Below is a small trained network, with its code and all its weights. Each question gives an input and a class and asks what happens when units are switched off, that is, made to give their printed mean instead of their output.

import numpy as np


def w(rows, s, z=0):
    codes = np.array(rows[::2]) - 128.0
    scale = np.full(codes.shape[1], s)
    scale[-1] = z or s
    return codes * scale


def norm(h):
    return h / np.sqrt((h * h).mean(-1, keepdims=True) + 1e-5)


def f(y):
    return y / 2 * (1 + np.tanh(0.7978845608 * (y + 0.044715 * y**3)))


def log_softmax(a):
    a = a - a.max(-1, keepdims=True)
    return a - np.log(np.exp(a).sum(-1, keepdims=True))


def net(x, mask):
    res = np.array(x, float).reshape(1, 3) / 4 @ E
    u = 0
    for l in range(2):
        y = f(norm(res) @ A[l][:, :-1].T + A[l][:, -1])
        res = res + np.where(mask[u : u + 8], y, B[l][:, -1]) @ B[l][:, :-1]
        u += 8
    return log_softmax(norm(res)[-1] @ U[:, :-1].T + U[:, -1])


A, B = {}, {}
E = w([
[59,34,44,172],'x0',
[79,107,99,7],'x1',
[73,60,216,179],'x2',
],0.0021)
A[0] = w([
[133,157,154,119,45],'0.n0',
[108,95,148,148,93],'0.n1',
[187,212,80,178,6],'0.n2',
[96,110,67,160,70],'0.n3',
[121,150,138,68,111],'0.n4',
[90,83,115,158,98],'0.n5',
[101,130,141,149,40],'0.n6',
[181,154,253,118,6],'0.n7',
],0.0075,0.0018)
B[0] = w([
[94,85,161,193,120],'0.n0',
[122,116,49,134,142],'0.n1',
[228,2,110,134,222],'0.n2',
[96,92,195,113,169],'0.n3',
[118,253,48,163,183],'0.n4',
[106,156,95,239,175],'0.n5',
[64,85,120,148,105],'0.n6',
[98,37,233,92,254],'0.n7',
],0.0042,0.0022)
A[1] = w([
[96,236,68,2,1],'1.n0',
[228,84,115,127,149],'1.n1',
[68,123,109,213,87],'1.n2',
[98,87,69,148,116],'1.n3',
[150,112,15,131,113],'1.n4',
[44,82,89,166,108],'1.n5',
[136,97,237,103,152],'1.n6',
[150,100,93,48,188],'1.n7',
],0.0072,0.0025)
B[1] = w([
[33,182,65,3,253],'1.n0',
[124,100,36,119,213],'1.n1',
[202,208,156,61,188],'1.n2',
[113,218,108,167,179],'1.n3',
[125,82,179,131,196],'1.n4',
[215,148,166,134,219],'1.n5',
[80,133,137,156,227],'1.n6',
[111,117,127,163,203],'1.n7',
],0.008,0.0032)
U = w([
[104,155,108,161,3],'0',
[14,191,59,42,195],'1',
[28,83,234,186,177],'2',
[236,235,175,176,183],'3',
[188,36,12,180,165],'4',
],0.011,0.0055)

Each question gives the input, the list of numbers given to net, and the class t.
The units are the neurons (one row each of A and B). Each row of codes is followed by its name. A weight is (code - 128) times the scale printed after its matrix; where a second scale follows, it is the last column's (A, B and U).
mask holds one flag per neuron, layer by layer. A switched-off neuron (its flag False) gives its mean, the last column of its row in B, instead of its output. The means were averaged over made-up inputs and are rounded, as every weight is.
A unit's drop is (log p(t) with every unit on - log p(t) with that unit switched off) / (log p(t) with every unit on - log p(t) with every unit switched off).
The circuit of an input: a set's keep is (log p(t) with only the set's units on - log p(t) with every unit switched off) / (log p(t) with every unit on - log p(t) with every unit switched off). Starting from the 12 units with the biggest drops (on a tie, the unit counted first), units are removed one at a time, each time the one whose removal leaves the highest keep (on an exact tie, the one counted first), for as long as the keep stays at least 0.8.
units of the circuit, in order: the units of the circuit, biggest drop first
k most important neurons: the k neurons with the biggest drops, biggest first
k most important neurons of layer l: the k neurons of layer l with the biggest drops, biggest first
drop of u: that unit's drop, to one decimal
input [-6,-6,2], class 2: units of the circuit, in order : (0.n7)
input [-3,-8,3], class 2: 2 most important neurons : (0.n7; 1.n6)
input [-8,-6,-3], class 4: units of the circuit, in order : (0.n2; 1.n1)
input [6,-2,-8], class 4: 2 most important neurons : (1.n0; 1.n1)
input [0,-2,1], class 3: 3 most important neurons of layer 1 : (1.n0; 1.n4; 1.n7)
input [-6,1,0], class 2: 2 most important neurons : (0.n7; 1.n0)
input [-7,1,1], class 2: 2 most important neurons : (0.n7; 1.n0)
input [-6,-7,-4], class 4: drop of 1.n1 : 0.1
input [-3,0,-8], class 4: drop of 0.n2 : 1.2
input [4,-2,-4], class 4: drop of 0.n2 : 0.1
input [-6,-6,-3], class 4: drop of 0.n2 : 0.6
input [-2,2,5], class 2: 2 most important neurons : (1.n0; 0.n7)
